Below is a small trained network, with its code and all its weights. Each question gives an input and a class and asks what happens when units are switched off, that is, made to give their printed mean instead of their output.

import numpy as np


def w(rows, s, z=0):
    codes = np.array(rows[::2]) - 128.0
    scale = np.full(codes.shape[1], s)
    scale[-1] = z or s
    return codes * scale


def norm(h):
    return h / np.sqrt((h * h).mean(-1, keepdims=True) + 1e-5)


def f(y):
    return np.maximum(y, 0)


def log_softmax(a):
    a = a - a.max(-1, keepdims=True)
    return a - np.log(np.exp(a).sum(-1, keepdims=True))


def net(x, mask):
    res = np.array(x, float).reshape(1, 5) / 4 @ E
    u = 0
    for l in range(2):
        y = f(norm(res) @ A[l][:, :-1].T + A[l][:, -1])
        res = res + np.where(mask[u : u + 8], y, B[l][:, -1]) @ B[l][:, :-1]
        u += 8
    return log_softmax(norm(res)[-1] @ U[:, :-1].T + U[:, -1])


A, B = {}, {}
E = w([
[34,205,163,95,120,75,81,126,143,68,84],'x0',
[124,179,138,251,190,118,77,143,77,125,221],'x1',
[166,152,97,130,188,143,49,138,114,168,23],'x2',
[69,49,188,84,116,120,96,240,2,178,142],'x3',
[35,152,98,123,115,249,128,125,162,209,147],'x4',
],0.00057)
A[0] = w([
[106,86,158,109,118,120,121,183,71,124,124,249],'L0N1',
[151,151,30,143,164,106,20,96,71,209,2,81],'L0N2',
[126,145,146,202,168,111,121,134,113,123,172,224],'L0N3',
[119,95,87,153,136,220,184,124,122,193,150,87],'L0N4',
[22,188,154,119,145,180,125,121,145,138,102,119],'L0N5',
[161,187,119,151,152,127,130,117,204,128,162,48],'L0N6',
[61,140,132,145,147,204,155,110,135,176,116,4],'L0N7',
[195,151,126,115,132,100,161,96,211,104,127,192],'L0N8',
],0.0016,0.0017)
B[0] = w([
[104,182,88,140,138,173,124,52,156,107,77,254],'L0N1',
[135,138,236,91,170,192,206,197,202,52,196,205],'L0N2',
[94,110,130,78,122,127,133,119,195,157,65,236],'L0N3',
[161,166,112,81,99,52,63,142,156,108,124,174],'L0N4',
[167,150,110,80,78,67,56,152,140,113,144,182],'L0N5',
[107,98,93,154,113,161,134,82,64,89,80,156],'L0N6',
[120,168,43,77,43,192,4,174,201,203,223,139],'L0N7',
[60,133,115,131,129,177,105,114,65,126,83,231],'L0N8',
],0.0019)
A[1] = w([
[174,121,160,122,137,42,146,107,113,58,96,144],'L1N1',
[203,96,150,145,156,41,139,134,82,81,107,77],'L1N2',
[73,112,149,127,46,100,210,98,144,88,239,113],'L1N3',
[69,75,182,86,118,134,99,218,5,163,122,140],'L1N4',
[102,168,141,153,140,87,90,139,131,116,151,83],'L1N5',
[235,57,79,153,140,189,173,128,116,214,171,171],'L1N6',
[112,178,135,250,202,116,73,136,108,156,205,153],'L1N7',
[97,148,119,68,114,162,113,104,200,114,66,254],'L1N8',
],0.0023,0.00083)
B[1] = w([
[86,149,84,122,87,197,94,156,152,219,189,173],'L1N1',
[78,153,78,102,75,206,91,152,190,216,204,154],'L1N2',
[213,153,163,117,243,183,78,203,154,138,54,175],'L1N3',
[193,176,60,221,146,140,174,17,204,71,133,177],'L1N4',
[142,97,136,91,96,106,156,133,72,113,103,151],'L1N5',
[5,220,198,112,106,20,66,149,86,43,103,169],'L1N6',
[172,17,126,26,54,115,224,136,113,147,71,173],'L1N7',
[155,74,141,185,133,79,154,144,64,149,182,254],'L1N8',
],0.0021,0.0036)
U = w([
[111,152,72,106,80,171,65,147,169,206,196,136],'0',
[152,145,79,215,156,152,167,23,130,78,109,134],'1',
[181,140,200,109,229,177,125,195,164,110,113,134],'2',
[64,173,168,116,104,34,84,139,84,88,121,129],'3',
[152,24,126,76,88,99,200,123,103,162,91,128],'4',
[148,60,153,182,182,85,107,125,58,166,204,87],'5',
[142,76,177,62,250,87,80,2,92,175,231,7],'6',
],0.0087,0.015)

Each question gives the input, the list of numbers given to net, and the class t.
The units are the neurons (one row each of A and B). Each row of codes is followed by its name. A weight is (code - 128) times the scale printed after its matrix; where a second scale follows, it is the last column's (A, B and U).
mask holds one flag per neuron, layer by layer. A switched-off neuron (its flag False) gives its mean, the last column of its row in B, instead of its output. The means were averaged over made-up inputs and are rounded, as every weight is.
A unit's drop is (log p(t) with every unit on - log p(t) with that unit switched off) / (log p(t) with every unit on - log p(t) with every unit switched off).
The circuit of an input: a set's keep is (log p(t) with only the set's units on - log p(t) with every unit switched off) / (log p(t) with every unit on - log p(t) with every unit switched off). Starting from the 12 units with the biggest drops (on a tie, the unit counted first), units are removed one at a time, each time the one whose removal leaves the highest keep (on an exact tie, the one counted first), for as long as the keep stays at least 0.8.
units of the circuit, in order: the units of the circuit, biggest drop first
unit that matters most: the unit with the biggest drop
top k neurons: the k neurons with the biggest drops, biggest first
top k neurons in layer l: the k neurons of layer l with the biggest drops, biggest first
input [-8,-2,3,0,-6], class 3: units of the circuit, in order	L1N6
input [8,-6,-1,-3,6], class 3: top 2 neurons in layer 1	L1N1, L1N7
input [-7,-6,-2,-7,-7], class 0: units of the circuit, in order	L1N1, L1N2, L0N1
input [6,6,8,-5,-7], class 2: top 2 neurons in layer 1	L1N6, L1N4
input [-6,3,-1,5,0], class 3: top 2 neurons in layer 0	L0N8, L0N1
input [-3,-2,0,0,-1], class 5: top 2 neurons in layer 0	L0N4, L0N8
input [4,-5,1,6,-8], class 0: top 2 neurons	L1N1, L1N2
input [-8,-4,5,-7,-8], class 0: top 3 neurons	L1N2, L1N1, L0N1
input [-7,2,3,8,6], class 1: top 2 neurons	L1N4, L1N1
input [-6,6,4,4,-1], class 3: top 3 neurons	L1N6, L0N8, L0N3
input [8,5,-7,-1,-8], class 0: units of the circuit, in order	L1N1, L1N2
input [-5,-1,-4,1,4], class 3: top 2 neurons	L1N6, L0N2
input [-4,-1,-4,6,0], class 1: top 2 neurons	L1N4, L0N2
input [-6,4,-8,2,3], class 2: unit that matters most	L1N3
input [4,6,2,-5,-2], class 4: units of the circuit, in order	L1N7, L0N1
input [-7,6,8,1,-5], class 2: top 2 neurons	L0N2, L1N8
input [-4,6,8,0,6], class 2: top 2 neurons	L0N2, L1N1
input [-6,3,-8,8,1], class 1: top 2 neurons	L1N4, L0N2
input [2,2,-7,5,-7], class 0: top 3 neurons	L1N1, L1N2, L0N2
input [1,4,3,3,-3], class 4: unit that matters most	L1N3
input [7,8,-8,8,1], class 1: top 2 neurons in layer 1	L1N4, L1N6
input [-2,6,-5,-4,-2], class 4: top 2 neurons	L1N7, L0N2
input [0,8,-4,6,-8], class 0: units of the circuit, in order	L1N2, L1N1
input [2,7,1,-1,-5], class 4: top 2 neurons in layer 1	L1N7, L1N5
input [1,-2,4,-4,-5], class 0: top 2 neurons in layer 0	L0N1, L0N3
input [-2,1,-6,5,-7], class 0: top 3 neurons	L1N2, L1N1, L0N2
input [-2,-4,6,0,2], class 2: top 2 neurons	L0N2, L1N7
input [1,8,-1,6,7], class 4: top neuron	L1N7
input [-1,7,0,5,1], class 4: top 3 neurons	L1N7, L0N8, L0N1
